[128 = 0]

[130  94  98 191  33 144  56 120 119 127 174 130  98 146 112  55  86 136
  67 136 153 116 161 125 115 105 124 120 159 129 111   4 142 125  49 115
 175  78 130]
M:G
[117 101 131 112 107 144 187 139 129 109 119 146 102 111 125 128 150 144
  99 139 151 116 157 130 122 128 133 134 134 140 130 106 106 106 102 119
 132 116 135]
E:F
[134 134 159 149 102 148  75 161 107 118 102 143 131 146  82  93 100 147
 129 154 125 107 150 126 147 105 131 147 138 140 137  94 166 131  47 149
 143  97 148]
C:U
[107 118 179 153  90 123 124 124 130 127 150 136 131 142  75 100  97 126
 108 146 114 194 161 130 123 122 132 112 146 110 111   4 154 102 110 123
 152 113 156]
M:B
[107 103 154 146 113 124 110 145 110 128 144 121 108 135 102  99  78 117
 118 143 127 125 129 149  74 106 128 109 137 125 130  49 135 104 115 130
 140 111 155]
J:Z
[ 97 108 166 155 112 128 125 149 129 137 127 135 104 123 120 104  90 108
 131 139 146 120 155 134 127 115 133 115 125 101 122  75 130  88 134 129
 105 124 145]
J:Q
[119 124 116 159 103 115 104  68 122 131 146 120 155 139 127 125 118 137
 105 142 147 120 143 128 133 128 127 119 124 116 117  41 137 137 129 109
 141 103 152]
M:G
[133  24 252 164  17 125 179 188 132 122 125 211   4 111  62  52 121 168
  27 172  85  43 237  74 110  59 154 120 181  97  70   4 138  56   4 150
 159 117 181]
C:S
[127 117 167 136  88 141 104 143 131 123 108 139 112 132 123 112 110 109
 130 141 126 102 160 127 141 114 132 141 127 111 108 121 118 108  93 144
 136 118 155]
C:S
[149 104 114 114  95 123 115 139 120 108 142 138 125 145 145 109 106 120
  93 129 126 102 164 135 145 132 117 132 149 151 142 128 100 121 101 144
 128 109 134]
E:F
[151 136 148 163  91 136 101 126 124 127 145 117 135 130 107  95 125 153
 104 156 122 104 157 118 136 106 136 138 154 137 112  85 136 130  44 136
 141 122 132]
C:S
[132 107 156 118 111 119 194 125 124 123 104 143 116 112 105 132 158 163
 113 138 100  88 147 121 149  89 123 129 131 161 116 116 124 146  93 149
 124 139 160]
E:P
[117 108 170 164 105 122  97 151 136 137 132 131 131 154 100 111  99 124
 126 143 124 107 122 109 171 105 155 116 133 134  98  34 145  94 117 118
 140 122 167]
J:Q
[ 96 119 155 155  86 116  73 151 102 125 135 124 106 147 132  87  98 117
 124 146 133 124 107 121 131 115 118 113 128 154 103  28 136 121 102 118
 166 111 157]
J:Z
[ 96 116 146 145  82 110 153 117 110 120 142 130 124 115 124 113 112 122
 123 142 136  97 139 129 122 127 124 118 152 108 123  48 127 110 119 129
 127 119 136]
M:G
[150 101 132 152  69 145  79 176 124 123 124 146 126 142 117  86  91 128
  82 147 109 106 164 129 130 118 131 130 164 146 132  63 125 131  47 129
 138 103 132]
C:S
[ 88  98 196 158  37 106 169 136 114 123 125 162  88 110  95 117  96 131
  86 145 120  88 171 111 145 103 134 124 155 113  90   4 141  85  70 140
 139 133 183]
M:G
[125 140  75 179  80 151  81 115 121 127 180 109 150 144 124  90  97 142
 116 141 153 135 142 133 131 130 107 132 147 119 115  36 120 120  97 106
 140  78 126]
M:B
[ 97 128 167 117 120 119 151 143 130 125 124 129 104 110 127  99 113  96
 157 132 114 125 110 118 112 120 128 118 113 105 123 123 131  99 155 126
 117 133 130]
J:Q
[112 104 130 146 110 116 132 109 125 123 144 110 141 130 126 125 107 115
 121 139 137 111 154 131 137 131 129 124 118 118 110  27 135 131 125 100
 126  95 144]
M:B
[ 96 124 130 147 116 119 125 119 119 124 142 130 143 129 118 126 104 133
 130 129 138 114 136 141 126 128 132 114 133 116 132  51 123 119 129 119
 122 119 165]
M:B
[135 141 146 165 103 130 122 100 135 126 170 128 155 130 105 120 103 180
 115 142 148 115 122 141 130 119 136 123 129 114 113  24 145 143 102 107
 133 100 163]
M:B
[125  85 161 166  85 130 165 119 107 118 130 148  91 120  89 110 135 184
  94 174 117  81 147 115 163  66 145 136 147 140 111   5 149 113  44 120
 142 143 178]
E:F
[103 128 142 176  95 122 126 115 127 130 128 150 123 157 125 110 126 149
 117 154 105 117 143 120 141 106 147 134 153 134 108   6 141 110  72 121
 140 115 155]
M:G
[117  88 191 146  79 111 140 144 147 125 121 126  86 108 120 107 126 105
 126 128 121 151 130 121 130 118 119 110 121 122 121 124 131 106 137 126
 144 128 145]
J:Z
[161  74 152 130 102 138 115 177 147  93 161 139  81 125 113  90 122 134
  76 125 113 112 186 140 126 103 122 141 153 114 127 112 104  94 109 142
 143  78 127]
C:S
[119 142 147 164  85 132  83 157 129 116 110 164 118 140 120  95 118 151
 103 157 128 109 144 119 136 108 132 100 142 139 110  72 151 127  64 131
 149 111 157]
C:S
[131 116  74 211 103 137  59 102 144 116 186 103  92 138 120  65 104 163
  94 148 143 128 194 105 110 122 113 118 134 114 118   4 126 134  87  72
 165  81 112]
M:G
[103  98 144 144  91 132 126 118 134 134 145 135 140 129 104 117 122 154
 109 142 133 110 147 118 129 126 129 128 144 122 122  29 142 121  79 132
 130 108 136]
M:B
[126 151 171 152  98 136 135 139 127 136 108 134 140 132 123 103 134 129
 132 136 124 126 150 137 155 107 135 130 130 124 121 115 140 124  80 126
 144 110 161]
C:S
